pb-nr: [  3  39  -6 -41  -1 -15 -31  -1   9  36  -9  22 -35  26 -28 -33   3   2
  19  13 -18 -54  65]
jz-pr: [ 14   0  11 -36 -37 -19 -10 -19  21 -12 -15  10  20  -3 -42 -13  11  30
 -21 -21  29   7  13]
md-bf: [-10  11  57 -63  10  30   1 -43  48  -6 -29  36   9 -10  57  -5 -28 -15
   9   9  22 -21  19]
md-bf: [  1  29   8  25 -15  10   2 -40 -18  23 -16  -5 -27  12 -35   3 -19  15
  -3 -14 -21  10  45]
md-bf: [-11  -6  25 -46  16  14  -8   9  46 -20  -6  14  26 -22  51   4  -3 -14
   4  18  35 -18  -7]
pb-nr: [  4 -23  -9 -65  31 -28 -15  22  19   6  11  27 -10  16   3 -34  27 -11
  55  30  13 -54 -22]
md-bf: [ 26 -26  -1   4 -12  10  13  32 -27 -72  18 -15  24  -2   7 -24   1 -50
 -11  57  54   2 -23]
jq-sd: [-12  36  22  10 -20   0   2 -16   6  21 -11  11   5   6  -1  -5 -16   4
  -8 -17 -18  -6  21]
jq-sd: [ -6  46  17  38 -31  -5   9 -22 -21  28  -5  -3  -4  20 -27 -12 -18   3
  -8 -18 -26  -1  29]
jq-sd: [ 11  13 -12  -1   3   6 -12 -29 -16  23  -7 -18 -37  14 -37   0   1  18
   2  -5  -5  -1  54]
pb-nr: [ -8   1  13  24 -19  -5  18 -10  -1   5   1  -4  26  -4   8  10  -2  12
 -21 -36  -9  27 -28]
jq-sd: [  0  15  10   3 -17  -8   2   2  -2   0   2   0  13   6  -8 -13  -1  -4
  -6  -1   5  -6   4]
md-bf: [ -2  15  30  -3 -10  22   7 -30   9 -10 -17   3   6  -7  11   5 -23  -5
  -9   3  14   7  21]
pb-nr: [  1  -3 -17   4  14  -3  -5  18  -9   8  15 -17  -6   6   6  -2  12  -6
   3   6  -1  -8   1]
jq-sd: [ 21 -25 -37  39   8   1  10  -7 -51   6  24 -61 -18  14 -31  11  23  15
 -16 -18   8  36   5]
md-bf: [ 10 -46 -22  -2  13   8   3  21   2 -35   9 -15  14 -23  21  24  15   2
 -22  -1  19  33 -37]
pb-nr: [ 30 -79 -50  -7   9 -22  10  48 -26 -54  23   9   4  -4  -7  -7  32 -13
   1  20   5  23 -84]
jq-sd: [ -6 -18   7  15  13  12  11  16   1 -30   3   5  10 -17  21  10 -10 -22
  16  29  12   3 -34]
md-bf: [  3   8 -43  28  -1 -19  -7   7 -29  47  13 -20 -26  21 -23   6  19  28
 -22 -44 -52  14  13]
pb-nr: [ 16 -57 -11  -1   8 -21  24  34 -22 -44  31  -4  28   4   8 -20  25 -28
  22  25  31   3 -86]
pb-nr: [-12  35  30 -15 -16 -19   0 -32  14  44  -8  13   4  20 -16 -20  -1  19
  15 -29 -10 -22  18]
jz-pr: [ 14 -25  -8   8  -1  -9  13   7 -24 -20  14 -10   4   8 -15 -13  11 -11
  12  14  17   5 -28]
jz-pr: [-23  37  18  -2   1   6 -11 -21  28  40 -18  10  -6  -5   8  15 -14  22
   0 -26 -24  -9  34]
jz-pr: [  1  21  10 -13 -12  16 -15 -11  17  -9 -21  11  -6 -12  -5   6 -17   3
 -18   8   5  -1  43]
pb-nr: [-15  -2  33   7  18   2  18 -41   5  27   5 -26  10   3   2   9   3  16
  35 -19  26   2 -11]
jz-pr: [ -6  -8 -14  20  12 -13   1   5  -8  19  12 -18  -4   2 -17  10  15  17
  16 -13  -5   5 -15]
jq-sd: [  4 -19  -3 -24 -17 -36   4  45  11 -24  18  25  41   3  12 -30  22 -16
  -2   5   9 -15 -61]
pb-nr: [  2   9  14  17 -13  13   8  -3  -8 -20  -3  -5   8  -4   0  -1 -15 -15
  -8  15  13   6   7]
pb-nr: [  6  13  12  -2 -29 -25   9   2 -12   1   6  13  16  22 -19 -35   4  -9
   2  -3  -1 -14 -12]
jq-sd: [ 24 -53 -34 -43  37  -6 -16   8  -5 -21   8  -9 -30   1 -29  -5  30   5
  39  36  35 -13  -5]
jz-pr: [-13  31  27  37  -8  28   9 -42  -4  12 -21  -7 -12  -7  -9  22 -34   7
  -2  -7 -10  16  37]
jz-pr: [ -3  10  24 -52  -5 -19  -1  -4  24  15  -2  35  15  18  24 -34   5  -9
  13  -7  -2 -35 -11]
jz-pr: [  9 -10 -44   5   6 -17 -16  48 -15  -2  19 -10  -9   5 -12  -6  23  -4
  -7  11 -11  -8  -4]
jz-pr: [ -4  21   4  48 -11  12   6 -22 -22   9  -7 -19 -16   0 -33  14 -17   9
   0  -3  -9  16  28]
jq-sd: [  7 -12   1 -13  -1 -18   1   3  -3  -4   9  -4   8   8 -20 -17  16   1
  19   7  22 -12 -14]
jz-pr: [  5 -30  19  20   4  32  26 -27  -9 -38  -6 -14  11 -20  20  25 -17  -9
  -8   5  26  41 -25]
md-bf: [-11  31  40  13 -24  18  17 -34   7  10 -12   2  23   0  33   5 -26  -3
 -34 -32  -8  18  12]
md-bf: [ -9   3   8 -32  12 -13  -7  21  23   6   7  18  14   3  27 -17   9 -13
  19  11   5 -34 -16]
md-bf: [ -9  18  32 -35   6  32  -4 -41  34  13 -24   9   0 -10  46  15 -21   7
 -23 -21   2   5  39]
jq-sd: [  0   4 -16  37 -10 -30  16 -26 -36  59  15 -23 -12  33 -35  -2  20  37
  -2 -65 -43  22 -13]
[ -9  36  29 -11 -22  -7  -3 -41  15  32 -21  18  -4  11 -23 -10 -13  22
   4 -26 -12 -10  33]	pb-nr
[-15  23  41  -6  -5  22   3 -17  26 -12 -18  14  15 -16  24   6 -28 -13
   4  16  18  -9  15]	pb-nr
[ 11  13 -11  27 -11   6  -2 -20 -29   6  -7 -14 -30  11 -46   0  -9   8
  -1   4 -10   9  38]	md-bf
[  1  14 -15   4   2  -9  -9  -2 -10  26   1  -3 -22  14 -20  -6   5  10
   5  -7 -21 -10  24]	md-bf
[-11 -17  33 -17 -13 -16  15  30  33 -34  20  -6  80 -19  45  -9  17 -15
 -10  -3  57  -1 -68]	jq-sd
[ -9  29  25   0 -15   2  -1 -12  11   6 -11  11   7   1  -4  -8 -16  -4
   4   3   2 -14  20]	jq-sd
[ -6 -10  20  -9   4   9   7  -9  16 -17  -8  11  12 -14  15   7  -9  -4
  10   8  16   3 -17]	pb-nr
[ -1   9  -4 -12  -5  -1 -11   6  13   3  -5   7   2  -4   5   2   0   6
 -16  -7  -7  -2  13]	jz-pr
[  7   8  -1  -5  -5  -4   2  -1 -14   6   5   3  -7  18   0 -20   0 -13
  -1   5  -7 -12   9]	md-bf
[  4  -1  -8   4  -6   7  -2  20  -2 -19   2   3   6  -7  16   1  -4 -14
 -22   9  -3   5  -3]	jq-sd
[  9  18  14  31 -44 -15  20  -4 -29  -9   7  -3  22  19 -25 -26  -6 -12
 -19  -8   0   9 -10]	pb-nr
[ 11  29  18   6 -43   8   0 -25  -6 -13 -20   9   2   3 -28 -11 -21   2
 -32  -4   2  11  40]	jz-pr
[  5  -6  -5 -46  -8 -30 -11   6  21  16   5  11  15  10  -1 -18  28  20
  -9 -28   4 -12 -10]	jq-sd
[-17  -3  17  -5   2  12   4   3  35  -4  -3  -3  37 -27  51  27  -2   9
 -30 -28   8  21 -22]	md-bf
[ -1  -9 -15 -19  18  -4  -9  29   7  -1  10   8  -2   1  27  -6  10 -14
   4  13  -7 -18 -11]	jz-pr
[ 20 -61 -34   2  23 -12   9 -16 -27  -4  10 -21 -25   4 -41  13  28  29
  24 -12   8  30 -35]	pb-nr
[  0  -7   3 -10   6 -14   1 -15   1  17   3  -3  -4   9 -19  -6  12  16
  24 -10   7  -7  -7]	jq-sd
[-12  43  40 -32   3  26 -12 -62  29  34 -37  21 -28   3   4   3 -31  14
  11  -8  -8 -20  73]	md-bf

tbct: [ 21  -5   7  -5  10  10   1   3   4  -2  11  35   7  -2  -8  14  15 -14
  10  -4  19  -6   4]
nscz: [ -4  -5   4   2  26  -5   6  16  -2  -7   3  13   3  -6  -4   5  10  -1
  14   3  -9 -15   2]
gdpq: [ -3 -24  18  43  13 -33  43  33   2  -9  25   1  28  17 -29  -9  19  11
 -10  21  39   5   7]
rntm: [  1   9  -6   7 -21   0   1 -10 -16 -11  -3 -10 -18  -4  -2   1   9   8
   8 -18  -4  -6  33]
gdpq: [ 10   9 -15 -28  11  12  -3 -26   5   2 -12  -1 -29 -22  13 -10 -14  -7
   8 -26  15   8   8]
trdn: [ 25   1 -11 -21  20   4 -31 -14   3  -1 -22  17  -3  -9  26  -4  -9 -25
  11 -18   7  13  -6]
dpjh: [ -9 -15   6  24 -19 -14  -5   8   6  15  30  13  22  22  -8  12   1   7
  18  11   9  10   7]
trdn: [-16   0  -6  -2  -9   1  16  -6   6  23  22 -14 -10  -9 -24   0 -19  17
 -17  11  15   4  -1]
dpjh: [ -7   9 -18 -18   5   9  -4 -34  13   8 -27 -27 -23 -11  30 -34 -23   0
  -6 -26  -1  20  -3]
tbct: [ -5  15  -6 -33   0  20 -12 -10  -9   8 -14  -7 -16 -16   4   2 -10   0
 -13  -3 -29 -13 -21]
dpjh: [ -6   2   3  14 -10  -3  -3   9   2 -11   6  -1   2   8   1  14   5   3
  17   8 -11  -7  14]
nscz: [ -9  12   7 -31 -29  31  -1 -19  22  11  -2  -9  -6  11  17   5 -15   1
  -4   5  -8   8 -37]
nscz: [  7   1  11 -30 -23  20   4 -17  34  17   0  -8   9  18  15  -4 -26  -9
 -21  15  33  33 -58]
rntm: [-19   6   3 -30   0 -13  18   3  -7  -4 -18 -43 -15  -2  16 -18 -24  14
  -5   1  -5  13 -44]
tbct: [-27  16 -29  11 -23   6  -8 -29 -16  19   1 -33 -37 -23 -13 -11 -14  25
 -13 -18 -28 -10  50]
tbct: [ -1  15   7 -12 -45   9   5   2 -14 -13  13 -12 -18   4 -11  32   0  12
  13   6  -4 -11   5]
nscz: [ -5   2   0  -4  24  18   7   2  14   4  -5   5   3 -10  -5  -5   3  -4
 -21  11 -13 -15 -11]
gdpq: [-22  17  -6   4 -18  19 -41   3 -19   6 -16  -8   4   0   6  16   6   6
 -12  13 -87 -34  -2]
nscz: [ 25   0  13  -7   2  43  21 -22  42  -8  12  47   1   8   7   6  26 -20
  20 -19  38  -1  16]
trdn: [ -9   3   0 -10 -13  19  -6  -6  10  21  17   9   0  -1 -10  16  -8   4
  -2  10  -9  -6  -9]
tbct: [-16  16  14 -31 -21  44  29 -25  27   2 -19 -21 -10  12  23 -24   3   6
 -22  -9 -16   0 -41]
trdn: [ 32 -12  12   6  27  -2 -12  15  18 -24  -8  39  27  14  21  11  18 -32
  26   2  20   6  -6]
rntm: [-10   2   1 -27 -41 -20 -15  -5 -33  15  -2 -25  -7  11  12   0 -20  15
  10 -11 -11  19 -32]
tbct: [ -8 -15   0 -12  49 -16 -28  15  12   9 -19  14  26   5  36 -12 -13 -16
  21   6 -28  10 -45]
trdn: [ -3   2  -4   0  -6 -10  16  -7 -22   1 -13 -26 -11  -7  -7 -27   2  12
 -28 -14   3   4   2]
rntm: [  2  -7  -3  20  -7 -19   7  -1   0  -4  10  -6   0   6  -4  -4  -2   5
   9  -5  27  15  24]
trdn: [ 28  -7 -13 -13  46  22 -11 -20  23  16   1  47  -2 -24  -1  -6   2 -27
   0 -19  30   2  14]
trdn: [ 12   3  -3  -9   1  20 -10 -11   8  11   1  17   2  -6  -5   5   1 -10
 -14   1   3  -3  -3]
gdpq: [ 18   4  -9   3  -4   1 -26 -12 -21   2 -30  -6   5  -3   8 -21   6 -12
 -36 -13 -14   3  -1]
rntm: [ 16  16 -11 -40  45  21 -13  -7  23 -23 -37  -3 -23 -27  32   1 -20 -25
   6  -1  -4  -3 -21]
dpjh: [-12 -19  -5   1  -1 -38  26  -9  -7  29   5 -36   3   4  -7 -47 -28  18
 -31  -8  46  44 -25]
gdpq: [  6   2  10   0 -12  -2 -10  10  -4 -14 -15  -6  14  16  15   3   5  -7
  -5  10 -14   2 -22]
rntm: [ 10  -5   0  33  -3  -7 -31  12  -8 -12  -1  23  22  14   6  15  22 -12
  18   2 -23 -10  29]
trdn: [ 23  -3   7  36   3  -4  18  18  19 -26   5  -4  16   6 -24   8   9 -11
 -35  34  42   3  15]
nscz: [ 16 -19  12  41  17 -44  20  36 -12 -21 -12 -22  36  14 -18 -24   9  -4
 -52  30  33  16 -16]
rntm: [-15   5   2   0 -22  -8  20  -3 -17  -3   0 -28 -14   2  -6 -11   0  20
  -6  -8  -4   0   3]
trdn: [-21  14  -6   1 -36  21 -13  -2  16  17  25 -16  -9  -1 -20  37 -26  14
 -11  38 -18  -9   0]
gdpq: [  6  -2  17  18 -14  18  48  -1  17  -5  14  -1   9  10 -29 -11  23   6
 -41  10  36  -3   3]
rntm: [ 21  15 -14 -51  39  41 -31 -24  21   0 -24  32 -22 -29  30  10 -11 -31
  21 -20 -13 -10 -11]
dpjh: [-38  10  10 -21 -20 -15  11  26 -32  -7   8 -31 -16   1  -5  22  -7  31
  26  13 -49 -23 -24]
rntm: [ 16   6  -1  20   5   2  11  11   8 -23  -3 -10  -1  -7 -19   9   3  -6
 -29  24  21  -6  17]
nscz: [ 12   6  -2  29 -41  18   8 -30   6  -1  -7 -10   1  15  -1 -23  18   0
 -33 -18  17  11  34]
trdn: [ 15 -25  20  19  25 -49  35  29  -5 -30  -6  -3  23  21  10 -25  14  -5
  14  -4  51  26 -14]
dpjh: [ 15  13   9  -6 -40  -9  43   4 -16 -26  -1 -49 -22  -2 -28   0  -8  14
 -44  14  52  12  -7]
nscz: [-17 -12 -13  44   0 -26   1  -8 -26  14   7   0   2   0 -10 -29  20  18
   7 -32 -15  -3  57]
gdpq: [ -4   0 -13 -17   9   1  -6 -14   5  15  11   7 -18 -16   1   4 -17   2
  23 -14  10   6  11]
gdpq: [ 21  12  17 -17 -25  27   4  -6  18 -23 -15   0   4  19  20  10   9 -16
  -5   5  10   5 -26]
gdpq: [ -8  19   2 -43 -22  33 -16 -14  19  -2  -2  -1 -20   2  27  28 -18  -3
  33   1 -24  -4 -25]
rntm: [ 16 -10  -7  30  16 -25  14   4  20 -19   6  -9  -2  -2  -4  -5 -11  -7
   5   7  59  25  32]
dpjh: [  5  -7   4  27  -5 -10  -1   8   3 -10   2   3  16  14   0   0  11  -3
   2   6   7   4  14]
dpjh: [-12   9  -7 -40   6  10   6 -12  -5  17  -2 -11 -25 -21  -1  -4 -20   9
  -3  -9  -8  -3 -23]
gdpq: [ 10  14  16   9 -24  33   7   2   9 -22 -13   0  10  15  -1   8  27  -7
 -29  14 -18 -20  -4]
dpjh: [ -1 -10  10  27 -10 -32  33  27 -10 -11  24 -18   7   7 -34   6   0  16
 -14  25  39   6   8]
tbct: [-15   4 -10 -29  11  -2 -31  -9 -16   8 -14   7 -14  -8  33   0  -8   0
  47 -28 -47  -5  -7]
nscz: [-11  -2   2  -7  16  -8   1  15   1   8  -8 -18  10  -3  -3  -8 -17   3
 -30  26 -11   2 -40]
nscz: [-38  23 -15  -4 -21   3 -22   1 -35   2 -17 -41 -25 -14   0   6  -9  26
  -6   3 -84 -32   8]
tbct: [ 12 -21 -12  45  30 -45  -6  18 -10  -1   7   4  18  -5 -18 -11  -1  -5
  -9   8  31  14  33]
dpjh: [ 33   4   7  41 -10   3  17  14  13 -41   8   4   4   4 -25  23  21 -12
 -16  24  45  -6  45]
tbct: [ -3  12  -5   3 -24   7  24 -18 -11  -4 -11 -35 -22  -7 -12 -22   2  15
 -37 -11   9   1  14]
tbct: [ -3  -3  -3  32 -17 -38   2  23 -18 -13   6 -37   4   4 -21   8 -14  13
 -19  30  15  10  12]
[  0  -9  -8   3  21 -13   0 -10   1  10 -18 -10   5  -2  14 -37  -7  -3
 -15 -15   8  19  -8]	dpjh
[ 21 -33   0  55  47 -39  22  16  -5  -5  15  37  27   0 -21 -27  35  -9
   5 -19  50   7  52]	nscz
[  2   5   0 -31   1  32  -1 -19  35  24  -5  -5   3  -2   6  -7 -27 -10
 -38  18  13  16 -50]	nscz
[ -3   3  -1 -31  -4  14  -9 -11  13  13   9  11 -10  -2  12  15 -17  -3
  27  -5   3   6 -18]	nscz
[-20   5  13 -18 -45 -24  54  23 -25   1  43 -46 -27  -5 -55  28 -26  42
 -15  33  42   2 -21]	dpjh
[-29   5 -13 -33  47  27 -48  -8   4  23 -16  38  -4 -17  41   5   1  -9
  54 -24 -94 -33 -12]	dpjh
[ 34  -8  11  50  17  -5   0  26   5 -41   1  35  27  11 -11  18  43 -23
   6  11  17 -17  47]	gdpq
[  0   8   0  16  -7 -19  -8  11 -19 -34 -26 -27  -4   7  19  -4   7   1
  10  -3 -22  -3  13]	trdn
[ 31  -1   4  19  39  27 -12   2  15 -25 -14  57  16  -4   9   6  46 -33
  15 -14 -12 -29  36]	trdn
[ 24  10  18  21  14  14  27  17  13 -61 -26   2   4   7   8   2  39 -17
  -6   6   6 -21  19]	gdpq
[-15   0  -3 -10  20  -5   0  -5   2  -8 -18  -5  -9  -1  33 -18   0   2
  34 -24 -24   0  -1]	rntm
[  3 -19   6  31  18  -7  24  -2  15  12   4  11  26  12  -8 -35  18  -2
 -27  -5  27  13   6]	nscz
[ 14 -47  14  44  35 -61  29  25  -3   1  28  38  41  24  -7 -26  25  -3
  36 -19  68  32  20]	nscz
[  4   8  -8  25  -8  -1  -3  -2 -17 -12 -11 -12  -6  -6 -10  -6  14   3
 -21  -4 -13 -13  35]	nscz
[  7   0   9 -19  11  28  20 -23  18   2 -13  19   0   4  20 -27  20  -9
   1 -31   8   2 -11]	tbct
[  6  -6  -4  20  -5 -20   2   2 -13  -7   9   2  -3   0  -8   1   7   4
  15 -11  16   4  33]	tbct
[  9 -10  -1  36  -9 -32  26   0 -15 -17   0 -17  -2   7  -9 -25  14   9
  -4 -19  40  17  41]	tbct
[-26  -9 -28  -9  11   6 -21 -41   5  60  21  21 -16 -18   4 -21 -19  12
  26 -42 -12   9  28]	nscz
[ 31 -18  -1   0  38  10  11 -12  38  15  13  42  15  -6  -8 -12   0 -26
 -11  -4  67  21   0]	nscz
[ 12   3  15  31 -35  -6  25  19   2 -19   5 -32  17  18 -32   6   3   5
 -62  45  33   7 -10]	trdn
[ 12   7  -8 -12  11  19 -25 -14  -3   0 -17  20  -5 -10  16  -1   9 -15
   7 -20 -22 -10   8]	trdn
[  4  22  -3  -3 -25  18  11  -7   9 -28  -3 -24 -29  -7  -2  20  -6   4
   3   7   8  -8  23]	dpjh
[ 23  26 -21 -45  18  35  -8 -50   5 -13 -70 -30 -38 -28  45 -51 -11 -21
 -40 -43  -5  12 -15]	dpjh
[ -5   6   3  -2 -11  12  -2   0 -10   3  -1   2   0   0  -6   5  11   4
  -9   0 -24 -16  -1]	rntm
[ -4  -6  11  36 -22 -13  20  19  17 -10  20 -19  18  21 -20  11  -3   8
 -18  39  28  10   3]	tbct
[ 17  -9 -18   5  10 -16 -38  -9 -14  17   1  21   4  -9   2   2  -8 -13
  11 -15   7  12  20]	gdpq
[ 34   6  15  23  -8  19  -5  10  10 -40 -15  21  20  17   5  16  37 -25
  -9  10   3 -14  16]	gdpq
[-22   5 -16 -14  -1   6 -14 -12  10  23  17  -6 -21 -15  -2  14 -30  11
  20   3 -11   1   7]	trdn
[-15  -7   0 -38 -18   4  23 -23  21  41  36  -3 -16  -1  -7  -1 -37  16
  14  -6  48  32 -30]	gdpq
[ -7  10  -9 -25  11   1 -12  -3 -15   5 -26 -23 -11 -15   9 -13 -16   1
 -24   0 -28  -3 -29]	tbct
